Here is a tiny trained network, its code and every weight. The questions are about switching its units off for an input and a class, where a switched-off unit gives its printed mean instead of its output.

import numpy as np


def w(rows, s, z=0):
    codes = np.array(rows[::2]) - 128.0
    scale = np.full(codes.shape[1], s)
    scale[-1] = z or s
    return codes * scale


def norm(h):
    return h / np.sqrt((h * h).mean(-1, keepdims=True) + 1e-5)


def f(y):
    return np.maximum(y, 0)


def log_softmax(a):
    a = a - a.max(-1, keepdims=True)
    return a - np.log(np.exp(a).sum(-1, keepdims=True))


def net(x, mask):
    res = np.array(x, float).reshape(1, 5) / 4 @ E
    u = 0
    for l in range(4):
        y = f(norm(res) @ A[l][:, :-1].T + A[l][:, -1])
        res = res + np.where(mask[u : u + 6], y, B[l][:, -1]) @ B[l][:, :-1]
        u += 6
    return log_softmax(norm(res)[-1] @ U[:, :-1].T + U[:, -1])


A, B = {}, {}
E = w([
[90,106,93,161,109,41,54],'x0',
[234,43,107,176,120,152,120],'x1',
[193,202,27,70,63,146,190],'x2',
[130,82,184,105,64,171,250],'x3',
[56,159,100,171,130,186,75],'x4',
],0.0019)
A[0] = w([
[126,130,153,124,175,139,99,79],'0.n1',
[152,57,158,199,136,51,93,170],'0.n2',
[121,128,76,213,127,111,78,100],'0.n3',
[191,63,68,147,141,151,98,238],'0.n4',
[197,56,253,192,92,142,182,1],'0.n5',
[174,163,98,9,109,110,215,121],'0.n6',
],0.0029,0.00099)
B[0] = w([
[131,147,138,125,177,79,180,163],'0.n1',
[150,162,121,134,87,254,187,252],'0.n2',
[161,148,85,135,111,120,55,206],'0.n3',
[34,133,200,73,80,94,138,253],'0.n4',
[160,109,51,106,185,116,114,241],'0.n5',
[59,94,97,189,94,99,186,253],'0.n6',
],0.0036,0.0019)
A[1] = w([
[99,99,157,201,221,191,226,218],'1.n1',
[88,127,254,144,243,74,123,97],'1.n2',
[120,42,165,249,238,88,48,144],'1.n3',
[182,225,135,85,100,127,14,44],'1.n4',
[144,216,157,136,66,202,166,5],'1.n5',
[191,69,114,233,61,115,27,27],'1.n6',
],0.0027,0.0013)
B[1] = w([
[171,154,184,111,133,121,58,253],'1.n1',
[180,205,151,83,90,169,135,216],'1.n2',
[204,169,126,152,103,118,149,226],'1.n3',
[126,157,153,177,211,46,21,180],'1.n4',
[166,144,104,141,151,178,101,152],'1.n5',
[3,139,187,177,64,182,155,181],'1.n6',
],0.0042,0.0025)
A[2] = w([
[91,187,144,105,115,145,109,2],'2.n1',
[155,152,179,136,63,169,217,109],'2.n2',
[148,2,145,131,193,145,167,57],'2.n3',
[171,44,127,195,127,135,124,156],'2.n4',
[91,159,200,113,127,120,119,20],'2.n5',
[74,66,133,186,111,135,109,80],'2.n6',
],0.004,0.00085)
B[2] = w([
[86,3,141,143,162,159,166,181],'2.n1',
[128,144,72,167,163,156,69,253],'2.n2',
[136,51,186,61,159,51,74,172],'2.n3',
[69,76,207,93,122,109,110,174],'2.n4',
[76,149,123,42,172,184,119,184],'2.n5',
[178,171,152,145,54,155,132,159],'2.n6',
],0.0038,0.003)
A[3] = w([
[147,120,4,119,69,48,212,41],'3.n1',
[108,151,156,143,109,41,118,173],'3.n2',
[121,55,211,173,200,161,53,130],'3.n3',
[115,172,107,194,171,82,84,70],'3.n4',
[14,110,162,73,166,161,146,5],'3.n5',
[57,205,42,183,122,139,127,132],'3.n6',
],0.0036,0.0018)
B[3] = w([
[12,240,63,143,101,26,254,199],'3.n1',
[143,146,95,153,169,214,152,180],'3.n2',
[131,118,75,95,86,47,190,253],'3.n3',
[85,45,63,145,166,84,65,179],'3.n4',
[27,109,141,105,151,191,88,174],'3.n5',
[213,67,148,130,163,90,150,229],'3.n6',
],0.0044,0.003)
U = w([
[88,198,22,136,94,51,255,205],'0',
[6,153,180,44,184,214,116,138],'1',
[108,117,172,220,8,155,82,87],'2',
[182,24,188,36,101,57,170,180],'3',
[187,143,57,142,147,240,180,2],'4',
[109,148,46,179,214,59,14,226],'5',
[219,221,219,78,164,148,85,34],'6',
],0.0095,0.0012)

Each question gives the input, the list of numbers given to net, and the class t.
The units are the neurons (one row each of A and B). Each row of codes is followed by its name. A weight is (code - 128) times the scale printed after its matrix; where a second scale follows, it is the last column's (A, B and U).
mask holds one flag per neuron, layer by layer. A switched-off neuron (its flag False) gives its mean, the last column of its row in B, instead of its output. The means were averaged over made-up inputs and are rounded, as every weight is.
A unit's drop is (log p(t) with every unit on - log p(t) with that unit switched off) / (log p(t) with every unit on - log p(t) with every unit switched off).
The circuit of an input: a set's keep is (log p(t) with only the set's units on - log p(t) with every unit switched off) / (log p(t) with every unit on - log p(t) with every unit switched off). Starting from the 12 units with the biggest drops (on a tie, the unit counted first), units are removed one at a time, each time the one whose removal leaves the highest keep (on an exact tie, the one counted first), for as long as the keep stays at least 0.8.
circuit, biggest first: the units of the circuit, biggest drop first
k most important neurons: the k neurons with the biggest drops, biggest first
top k neurons in layer l: the k neurons of layer l with the biggest drops, biggest first
drop of u: that unit's drop, to one decimal
input [-3,8,7,6,0], class 0: circuit, biggest first => 3.n1, 0.n6
input [-2,-5,5,-7,0], class 5: circuit, biggest first => 1.n4, 3.n4
input [5,-4,-5,3,-3], class 1: circuit, biggest first => 2.n5, 3.n5
input [2,1,-3,-3,-3], class 2: circuit, biggest first => 1.n6, 0.n2
input [-6,-1,3,-4,6], class 5: circuit, biggest first => 1.n4, 0.n2, 3.n4
input [5,7,-2,1,-2], class 2: circuit, biggest first => 1.n6
input [7,-2,-8,-3,-3], class 2: top 2 neurons in layer 1 => 1.n6, 1.n3
input [-8,-4,-6,3,-4], class 6: circuit, biggest first => 1.n1, 1.n2
input [-8,8,-2,8,7], class 3: 2 most important neurons => 2.n3, 3.n3
input [-6,-6,6,-1,6], class 4: top 2 neurons in layer 3 => 3.n6, 3.n1
input [-2,-5,-2,-2,-5], class 1: top 2 neurons in layer 2 => 2.n1, 2.n5
input [-6,7,3,1,-2], class 3: top 2 neurons in layer 2 => 2.n3, 2.n4
input [-3,1,0,-1,7], class 5: 2 most important neurons => 0.n6, 3.n1
input [7,8,-2,-3,4], class 2: top neuron in layer 1 => 1.n6
input [-5,4,6,8,-4], class 0: top 2 neurons in layer 0 => 0.n6, 0.n2
input [-3,-6,-7,-5,-7], class 6: top 2 neurons in layer 1 => 1.n2, 1.n3
input [-1,-2,3,6,4], class 4: top 3 neurons in layer 3 => 3.n1, 3.n3, 3.n6
input [-4,7,6,-7,2], class 5: drop of 0.n2 => 0.1
input [0,6,3,8,3], class 3: drop of 1.n2 => 0.2
input [-7,2,-6,-4,6], class 6: most important neuron => 1.n3
input [5,-8,2,1,2], class 1: drop of 3.n5 => 0.2
